Each row has two labels, one from each of two sets.
[ 1.07  0.27 -1.02  1.19 -0.23  6.81 -0.10  1.18 -2.96 -1.00  0.70 -0.21
 -1.28  0.67 -1.07  0.22  0.07  1.09 -2.17 -1.07 -1.60 -0.50  0.96  2.59
 -1.20  0.20  1.27 -0.96  0.39 -0.59 -1.47  0.79 -0.05  2.64  0.33  0.19
 -1.71  0.03  0.81 -2.46  1.69 -0.74  0.42  5.37 -1.20]
Z/V
[ 0.17  0.33 -0.55  0.54  1.69 -2.10  0.24  0.61 -1.56 -0.21  0.51 -0.48
  0.09 -0.26  0.80  0.57  0.03  0.68 -0.09 -0.72 -0.38  0.03  0.04  0.98
 -0.69 -0.21  0.68 -1.58  0.06  0.09  0.39  1.31 -0.26 -0.04 -0.07 -0.34
 -0.46  0.14  0.40  1.95 -4.48  0.23 -0.41  1.18  0.36]
Z/V
[ 1.77 -0.41 -0.36  0.92 -1.04  6.11  0.31  0.69 -2.68 -1.74 -0.57 -0.20
 -1.02  1.22 -0.34 -0.35  0.52  0.25 -1.30 -1.36  0.98  0.54  0.93  1.60
  0.00  0.12 -0.15  2.02 -0.09 -0.46 -1.00 -0.72  0.17  1.33 -0.76  0.71
  0.56 -0.19 -0.25 -5.22  8.19  0.06  1.08  3.04 -1.93]
Z/L
[ 0.13 -0.17 -0.54  2.91  0.27  2.29  0.02  0.60 -2.08 -0.59  0.40  0.33
 -1.58  0.71 -1.16  1.62  0.02  1.02 -2.86 -0.44 -1.60 -0.69  0.92  1.37
 -0.38  0.52 -1.39 -1.75  1.16 -0.22 -1.12 -0.14  0.22  2.32  0.13  0.24
 -0.64  0.35  0.53 -2.38 -0.01 -0.67 -0.60  4.34 -1.60]
Z/V
[ 1.38  0.22 -0.29 -1.41  0.78  2.54 -0.39 -0.32 -1.10  1.17  0.37 -0.09
  0.04 -0.47 -1.38 -0.84 -0.16  1.03  1.34  1.00 -0.58  0.36  0.58  0.25
 -0.08  0.98 -5.90 -1.41  0.56 -0.47 -0.61 -1.89  0.32  1.12 -1.37 -0.15
  2.02 -0.03 -0.07 -2.38 -1.26  0.73 -0.61  1.41 -0.52]
S/L
[ 0.84  0.18 -0.16  2.84  0.63 -1.80  0.31 -0.17 -2.39 -0.30 -0.42  0.83
 -0.19  1.09 -0.09  0.49  0.17  0.60 -0.12 -1.21 -0.06 -0.57  0.45  1.63
 -0.31  0.51 -0.43 -0.10 -0.13 -0.46 -0.77  0.31  0.01  0.74  0.40 -0.04
 -0.12 -0.09  0.32 -2.97  0.56  0.30 -0.68  3.15 -1.37]
Q/V
[-0.56  0.19 -0.17 -1.16  0.41  5.01  0.25 -2.31  0.07  0.41  0.06 -1.93
  0.97  0.27 -0.92  0.59  0.58  0.69  2.98  0.11 -0.20  0.01 -0.43  1.52
 -0.75  1.14  3.83 -0.47 -0.91 -0.43 -1.55  0.62 -0.49  0.88 -1.43 -1.40
  0.28 -0.07  0.00 -0.71  0.44  1.24 -0.72  0.71  1.10]
S/L
[ 1.75 -0.43 -0.24 -3.08 -0.56  8.32 -0.17  0.06 -2.32 -1.29 -0.06 -1.03
 -0.27  0.01 -1.15 -1.12  0.49  0.67  2.94 -0.59  1.25  0.55  1.30  2.20
 -0.15  0.81 -0.20  2.11 -0.04 -0.11 -0.76 -0.18  0.10  1.33 -2.86 -0.08
  2.44 -0.01 -0.10 -6.04  6.74  1.80  0.43  1.97  0.91]
F/L
[-0.44  0.15 -0.25  3.24  0.58  2.36  0.48 -0.82 -0.07 -0.08  0.09 -0.36
 -0.33  0.57 -0.99  1.14  0.61  0.72  0.52 -0.19 -0.56 -1.21  0.09  0.68
  0.15  1.30  0.83 -1.18 -1.23 -0.65 -0.75 -0.39  0.11  1.34 -0.10 -0.15
 -0.95  0.02  0.21 -1.68  2.30  0.13 -0.89  2.95 -2.04]
S/V
[ 1.63 -0.60 -0.53  1.53 -2.13  3.07 -0.62 -0.26 -1.78 -1.14 -0.40 -1.15
 -0.93  1.01 -0.82 -0.09  0.24  0.21 -2.43 -1.01  0.28 -0.39  1.22  2.63
 -1.17  0.02  3.23  2.34  0.41 -0.04 -1.54  0.84  0.06  1.29  0.16  0.72
 -1.19 -0.45  0.03 -4.96  3.65 -0.98  0.37  4.72 -1.33]
Z/V
